Below are the code and all the weights of a small trained network. Each question names an input and a class and asks about switching units off, where a switched-off unit gives its printed mean instead of its output.

import numpy as np


def w(rows, s, z=0):
    codes = np.array(rows[::2]) - 128.0
    scale = np.full(codes.shape[1], s)
    scale[-1] = z or s
    return codes * scale


def f(y):
    return np.maximum(y, 0)


def log_softmax(a):
    a = a - a.max(-1, keepdims=True)
    return a - np.log(np.exp(a).sum(-1, keepdims=True))


def net(x, mask):
    res = np.array(x, float).reshape(1, 3) / 4 @ E
    y = f(res @ A[0][:, :-1].T + A[0][:, -1])
    res = res + np.where(mask, y, B[0][:, -1]) @ B[0][:, :-1]
    return log_softmax(res[-1] @ U[:, :-1].T + U[:, -1])


A, B = {}, {}
E = w([
[138,116,65,192,128,223],'x0',
[233,86,133,133,55,82],'x1',
[104,89,87,6,51,152],'x2',
],0.015)
A[0] = w([
[105,94,86,106,65,165,188],'N1',
[141,144,81,164,100,199,87],'N2',
[117,159,124,59,106,106,163],'N3',
[134,144,48,177,96,194,74],'N4',
[65,210,214,71,131,57,78],'N5',
[97,149,117,97,195,155,72],'N6',
[141,100,98,167,109,196,83],'N7',
[99,96,119,96,97,143,183],'N8',
[172,11,89,167,82,80,45],'N9',
[188,64,113,158,117,154,63],'N10',
[137,167,147,240,144,134,128],'N11',
[85,163,85,141,141,180,65],'N12',
[110,112,19,61,102,151,164],'N13',
[148,179,139,154,154,70,179],'N14',
[180,113,166,161,56,129,90],'N15',
[18,168,134,132,125,136,66],'N16',
[4,142,156,121,134,148,4],'N17',
[159,90,184,101,137,60,69],'N18',
[161,150,161,173,167,131,157],'N19',
],0.013,0.0022)
B[0] = w([
[37,86,160,118,178,119,225],'N1',
[125,255,171,68,4,108,201],'N2',
[84,176,203,107,173,189,201],'N3',
[78,219,131,62,56,119,216],'N4',
[76,188,134,130,15,59,239],'N5',
[211,70,73,192,150,100,193],'N6',
[98,221,104,99,66,132,196],'N7',
[92,66,191,112,144,190,195],'N8',
[184,58,84,164,152,68,234],'N9',
[205,130,66,170,107,87,190],'N10',
[118,118,198,94,211,186,228],'N11',
[161,107,48,187,98,42,200],'N12',
[102,68,176,88,212,186,249],'N13',
[48,105,202,71,127,210,194],'N14',
[183,70,109,182,178,102,208],'N15',
[184,95,97,208,137,93,210],'N16',
[167,84,56,177,155,94,215],'N17',
[102,168,90,149,68,95,215],'N18',
[122,87,211,72,167,197,194],'N19',
],0.0086,0.016)
U = w([
[91,101,223,72,196,222,135],'0',
[109,226,146,103,11,83,247],'1',
[195,85,84,193,138,70,20],'2',
],0.012,0.0015)

Each question gives the input, the list of numbers given to net, and the class t.
The units are the neurons (one row each of A and B). Each row of codes is followed by its name. A weight is (code - 128) times the scale printed after its matrix; where a second scale follows, it is the last column's (A, B and U).
mask holds one flag per neuron, in row order. A switched-off neuron (its flag False) gives its mean, the last column of its row in B, instead of its output. The means were averaged over made-up inputs and are rounded, as every weight is.
A unit's drop is (log p(t) with every unit on - log p(t) with that unit switched off) / (log p(t) with every unit on - log p(t) with every unit switched off).
The circuit of an input: a set's keep is (log p(t) with only the set's units on - log p(t) with every unit switched off) / (log p(t) with every unit on - log p(t) with every unit switched off). Starting from the 12 units with the biggest drops (on a tie, the unit counted first), units are removed one at a time, each time the one whose removal leaves the highest keep (on an exact tie, the one counted first), for as long as the keep stays at least 0.8.
units of the circuit, in order: the units of the circuit, biggest drop first
unit that matters most: the unit with the biggest drop
top k neurons: the k neurons with the biggest drops, biggest first
drop when u is switched off: that unit's drop, to one decimal
input [-6,-8,6], class 2: units of the circuit, in order -> [N17]
input [8,7,7], class 1: top 3 neurons -> [N2; N4; N7]
input [6,5,-3], class 1: top 3 neurons -> [N2; N4; N7]
input [8,0,-8], class 0: top 4 neurons -> [N11; N19; N5; N18]
input [-5,5,-3], class 1: top 3 neurons -> [N18; N17; N6]
input [-7,8,7], class 2: top 3 neurons -> [N9; N18; N15]
input [5,-8,7], class 2: top 2 neurons -> [N12; N17]
input [3,-3,-1], class 1: top 2 neurons -> [N9; N15]
input [1,-2,1], class 2: top 4 neurons -> [N11; N14; N5; N19]
input [-7,8,1], class 2: top 3 neurons -> [N9; N15; N2]
input [1,-4,3], class 2: top 2 neurons -> [N11; N14]
input [7,1,-8], class 0: drop when N19 is switched off -> 0.5
input [5,3,-5], class 0: drop when N11 is switched off -> 1.9
input [6,-5,5], class 1: drop when N2 is switched off -> 1.0
input [-6,-3,2], class 1: unit that matters most -> N5
